Here is a tiny trained network, its code and every weight. The questions are about switching its units off for an input and a target symbol, where a switched-off unit gives its printed mean instead of its output.

import numpy as np


def w(rows, s, z=0):
    codes = np.array(rows[::2]) - 128.0
    scale = np.full(codes.shape[1], s)
    scale[-1] = z or s
    return codes * scale


def f(y):
    return y / 2 * (1 + np.tanh(0.7978845608 * (y + 0.044715 * y**3)))


def softmax(a):
    e = np.exp(a - a.max(-1, keepdims=True))
    return e / e.sum(-1, keepdims=True)


def log_softmax(a):
    a = a - a.max(-1, keepdims=True)
    return a - np.log(np.exp(a).sum(-1, keepdims=True))


def net(x, mask):
    ids = ['ΓΛΞαεζ'.index(c) for c in x.split()]
    T = len(ids)
    res = E[ids] + P[:T]
    q, k, v = (res @ M[0].T for M in (Q, K, V))
    z = softmax(np.where(np.tri(T) > 0, q @ k.T / 2**0.5, -1e9)) @ v
    res = res + np.where(mask[0], z, O[0][:, -1]) @ O[0][:, :-1]
    y = f(res @ A[0][:, :-1].T + A[0][:, -1])
    res = res + np.where(mask[1:13], y, B[0][:, -1]) @ B[0][:, :-1]
    return log_softmax(res[-1] @ U[:, :-1].T + U[:, -1])


Q, K, V, O, A, B = {}, {}, {}, {}, {}, {}
E = w([
[108,79,218,127,100,188],'Γ',
[33,132,24,204,141,51],'Λ',
[117,118,179,188,130,125],'Ξ',
[6,143,169,229,124,177],'α',
[58,153,95,115,124,3],'ε',
[141,128,188,81,88,61],'ζ',
],0.017)
P = w([
[78,45,205,124,104,64],'0',
[182,149,78,160,39,144],'1',
[135,113,173,175,152,76],'2',
[177,203,47,103,55,162],'3',
[149,154,169,160,182,52],'4',
[201,217,29,88,79,181],'5',
[184,167,161,162,208,40],'6',
[224,221,31,79,118,185],'7',
[217,188,167,163,245,15],'8',
[235,235,11,54,163,191],'9',
[143,153,174,159,189,45],'10',
],0.011)
Q[0] = w([
[57,67,225,155,206,75],'head 0',
[108,253,85,124,85,162],'head 0',
],0.013)
K[0] = w([
[55,45,171,129,69,75],'head 0',
[206,146,104,94,251,106],'head 0',
],0.015)
V[0] = w([
[121,155,51,104,184,43],'head 0',
[205,109,201,2,75,73],'head 0',
],0.0068)
O[0] = w([
[72,48,193,176,9,82,251],'head 0',
[144,247,114,123,58,149,186],'head 0',
],0.014,0.003)
A[0] = w([
[150,127,198,91,134,171,170],'neuron 0',
[132,144,194,171,140,157,127],'neuron 1',
[119,67,101,97,205,147,18],'neuron 2',
[119,175,96,61,133,177,80],'neuron 3',
[111,159,172,141,188,81,228],'neuron 4',
[92,120,78,96,119,172,93],'neuron 5',
[187,195,122,153,77,137,49],'neuron 6',
[126,113,117,173,146,172,217],'neuron 7',
[151,5,132,177,165,108,142],'neuron 8',
[136,61,127,31,73,224,59],'neuron 9',
[154,164,102,111,170,150,2],'neuron 10',
[146,168,148,144,73,69,95],'neuron 11',
],0.011,0.0062)
B[0] = w([
[146,157,121,164,71,112,145],'neuron 0',
[142,125,146,109,113,83,158],'neuron 1',
[140,103,185,187,249,146,159],'neuron 2',
[72,78,142,149,122,135,166],'neuron 3',
[171,108,108,101,74,173,219],'neuron 4',
[91,127,119,80,103,116,124],'neuron 5',
[52,166,157,92,194,114,177],'neuron 6',
[217,147,109,72,108,110,160],'neuron 7',
[79,143,114,62,117,108,199],'neuron 8',
[53,120,114,180,139,216,131],'neuron 9',
[64,51,156,192,32,174,152],'neuron 10',
[116,99,142,172,175,140,254],'neuron 11',
],0.011,0.014)
U = w([
[73,97,120,143,97,254,134],'Γ',
[86,107,141,72,96,130,62],'Λ',
[192,183,81,109,86,112,254],'Ξ',
[113,79,156,149,180,171,111],'α',
[120,86,179,242,110,111,132],'ε',
[80,185,166,137,149,122,83],'ζ',
],0.0063,0.0078)

Each question gives the input, a string of symbols that net reads in full, and the target symbol t.
The units are the heads (2 rows each of Q, K, V and O) and the neurons (one row each of A and B). Each row of codes is followed by its name. A weight is (code - 128) times the scale printed after its matrix; where a second scale follows, it is the last column's (O, A, B and U).
mask holds one flag per unit, heads first, then neurons. A switched-off unit (its flag False) gives its mean, the last column of its rows in O or B, instead of its output. The means were averaged over made-up inputs and are rounded, as every weight is.
A unit's drop is (log p(t) with every unit on - log p(t) with that unit switched off) / (log p(t) with every unit on - log p(t) with every unit switched off).
The circuit of an input: a set's keep is (log p(t) with only the set's units on - log p(t) with every unit switched off) / (log p(t) with every unit on - log p(t) with every unit switched off). Starting from the 12 units with the biggest drops (on a tie, the unit counted first), units are removed one at a time, each time the one whose removal leaves the highest keep (on an exact tie, the one counted first), for as long as the keep stays at least 0.8.
units of the circuit, in order: the units of the circuit, biggest drop first
k most important neurons: the k neurons with the biggest drops, biggest first
drop when u is switched off: that unit's drop, to one decimal
input ζ ε ε ε Λ, target ζ: most important neuron : [neuron 6]
input α Ξ ε α, target ε: 2 most important neurons : [neuron 4; neuron 8]
input ε Γ ε Λ ε Ξ Λ α, target Λ: units of the circuit, in order : [head 0; neuron 8; neuron 11]
input ζ α Λ ε α ε ε ε Γ, target ζ: units of the circuit, in order : [head 0; neuron 6]
input ζ Ξ ε ε Ξ Λ α Γ Λ α, target Λ: units of the circuit, in order : [head 0; neuron 8]
input Γ ε ζ, target Γ: 2 most important neurons : [neuron 10; neuron 3]
input Γ Γ ε ε Γ ζ ε, target Γ: units of the circuit, in order : [head 0; neuron 10; neuron 3]
input Γ α α ζ Ξ, target Γ: 3 most important neurons : [neuron 10; neuron 3; neuron 4]
input Λ ε ε Λ ζ, target Λ: units of the circuit, in order : [head 0; neuron 8]
input Ξ α Γ ε Ξ Λ ε, target Ξ: units of the circuit, in order : [head 0; neuron 4]
input Γ ε ε ζ Ξ Ξ ζ ζ, target ζ: 2 most important neurons : [neuron 6; neuron 4]
input Ξ Γ Ξ ε Γ, target Ξ: drop when head 0 is switched off : 0.2
input α ε ζ ε α α ε ε ε, target α: drop when neuron 2 is switched off : 0.8
input Γ Ξ ε ε Ξ ε Γ ε Λ Ξ Λ, target Γ: drop when neuron 4 is switched off : 0.1
input ζ α ε ε α α ε Λ Ξ Γ Ξ, target ζ: drop when head 0 is switched off : 1.2
